Below are the code and all the weights of a small trained network. Each question names an input and a class and asks about switching units off, where a switched-off unit gives its printed mean instead of its output.

import numpy as np


def w(rows, s, z=0):
    codes = np.array(rows[::2]) - 128.0
    scale = np.full(codes.shape[1], s)
    scale[-1] = z or s
    return codes * scale


def f(y):
    return y / 2 * (1 + np.tanh(0.7978845608 * (y + 0.044715 * y**3)))


def log_softmax(a):
    a = a - a.max(-1, keepdims=True)
    return a - np.log(np.exp(a).sum(-1, keepdims=True))


def net(x, mask):
    res = np.array(x, float).reshape(1, 5) / 4 @ E
    y = f(res @ A[0][:, :-1].T + A[0][:, -1])
    res = res + np.where(mask, y, B[0][:, -1]) @ B[0][:, :-1]
    return log_softmax(res[-1] @ U[:, :-1].T + U[:, -1])


A, B = {}, {}
E = w([
[130,126,129,128],'x0',
[166,175,131,240],'x1',
[129,127,128,128],'x2',
[80,159,233,125],'x3',
[248,180,147,79],'x4',
],0.014)
A[0] = w([
[165,173,113,183,92],'n1',
[69,34,88,166,164],'n2',
[146,162,133,122,147],'n3',
[181,198,131,156,102],'n4',
[179,154,158,113,178],'n5',
[166,107,93,63,145],'n6',
[68,132,173,187,104],'n7',
[74,134,158,215,128],'n8',
[149,130,90,84,117],'n9',
[95,72,94,129,88],'n10',
[67,107,143,47,54],'n11',
[61,55,74,142,76],'n12',
[194,108,113,152,62],'n13',
[107,145,158,167,114],'n14',
[169,171,103,190,41],'n15',
[162,115,88,43,129],'n16',
[184,183,100,222,20],'n17',
[189,150,188,130,41],'n18',
[80,152,179,223,114],'n19',
[109,162,172,176,105],'n20',
[69,75,166,48,52],'n21',
[154,107,106,96,116],'n22',
[122,170,231,95,114],'n23',
[85,121,171,176,97],'n24',
[105,66,104,139,165],'n25',
[146,129,104,94,143],'n26',
[102,105,189,69,122],'n27',
[137,154,168,115,119],'n28',
[179,233,157,101,18],'n29',
[77,71,95,146,181],'n30',
[169,184,109,213,127],'n31',
[158,100,24,176,127],'n32',
[143,135,99,93,107],'n33',
[151,77,12,200,33],'n34',
[114,165,247,75,6],'n35',
[116,139,106,127,117],'n36',
[59,30,83,153,88],'n37',
],0.013)
B[0] = w([
[93,166,131,106,181],'n1',
[88,159,148,108,251],'n2',
[132,131,132,109,156],'n3',
[89,140,141,114,189],'n4',
[128,137,100,112,199],'n5',
[168,105,33,135,193],'n6',
[164,79,113,169,207],'n7',
[156,76,123,174,230],'n8',
[176,100,49,155,162],'n9',
[111,152,109,109,162],'n10',
[92,99,184,192,171],'n11',
[127,191,84,56,202],'n12',
[135,134,92,117,158],'n13',
[155,92,121,166,167],'n14',
[115,174,101,79,169],'n15',
[171,126,73,137,195],'n16',
[112,204,83,40,195],'n17',
[84,122,176,150,155],'n18',
[183,69,118,203,231],'n19',
[168,78,124,190,178],'n20',
[64,98,193,171,180],'n21',
[159,108,82,140,154],'n22',
[68,153,147,113,185],'n23',
[169,97,116,178,184],'n24',
[105,145,152,125,192],'n25',
[135,110,81,137,161],'n26',
[84,178,141,95,176],'n27',
[99,138,125,132,145],'n28',
[60,93,210,204,169],'n29',
[104,146,152,134,228],'n30',
[73,154,161,119,227],'n31',
[63,167,157,96,226],'n32',
[177,103,97,137,147],'n33',
[70,96,234,216,202],'n34',
[113,249,58,3,166],'n35',
[136,139,140,121,129],'n36',
[107,171,96,66,221],'n37',
],0.012,0.015)
U = w([
[115,177,74,10,249],'0',
[89,119,248,141,127],'1',
[248,60,79,143,7],'2',
],0.015,0.0015)

Each question gives the input, the list of numbers given to net, and the class t.
The units are the neurons (one row each of A and B). Each row of codes is followed by its name. A weight is (code - 128) times the scale printed after its matrix; where a second scale follows, it is the last column's (A, B and U).
mask holds one flag per neuron, in row order. A switched-off neuron (its flag False) gives its mean, the last column of its row in B, instead of its output. The means were averaged over made-up inputs and are rounded, as every weight is.
A unit's drop is (log p(t) with every unit on - log p(t) with that unit switched off) / (log p(t) with every unit on - log p(t) with every unit switched off).
The circuit of an input: a set's keep is (log p(t) with only the set's units on - log p(t) with every unit switched off) / (log p(t) with every unit on - log p(t) with every unit switched off). Starting from the 12 units with the biggest drops (on a tie, the unit counted first), units are removed one at a time, each time the one whose removal leaves the highest keep (on an exact tie, the one counted first), for as long as the keep stays at least 0.8.
circuit, biggest first: the units of the circuit, biggest drop first
top k neurons: the k neurons with the biggest drops, biggest first
drop when u is switched off: that unit's drop, to one decimal
input [0,-4,-5,8,8], class 0: circuit, biggest first : [n35]
input [1,-5,0,1,-3], class 1: top 3 neurons : [n21, n11, n35]
input [3,1,-5,-5,-6], class 1: top 2 neurons : [n34, n17]
input [-8,1,7,-6,-3], class 1: top 3 neurons : [n34, n17, n35]
input [2,8,-3,-6,0], class 1: top 4 neurons : [n34, n12, n37, n35]
input [-7,-4,6,1,-1], class 1: top 3 neurons : [n35, n17, n21]
input [-2,0,6,-1,-7], class 0: top 2 neurons : [n12, n37]
input [-5,-1,-3,-1,-8], class 0: top 3 neurons : [n12, n37, n29]
input [-8,-8,7,1,-1], class 1: top 2 neurons : [n21, n11]
input [4,2,-4,1,-2], class 2: top 2 neurons : [n34, n32]
input [3,0,-2,5,2], class 0: top 2 neurons : [n35, n34]
input [-8,-1,4,6,6], class 0: drop when n35 is switched off : 6.3
input [-5,-1,5,5,2], class 0: drop when n34 is switched off : 0.1
input [2,7,-5,-7,-2], class 1: drop when n20 is switched off : 0.0
input [8,5,-5,-8,-5], class 1: top neuron : [n34]
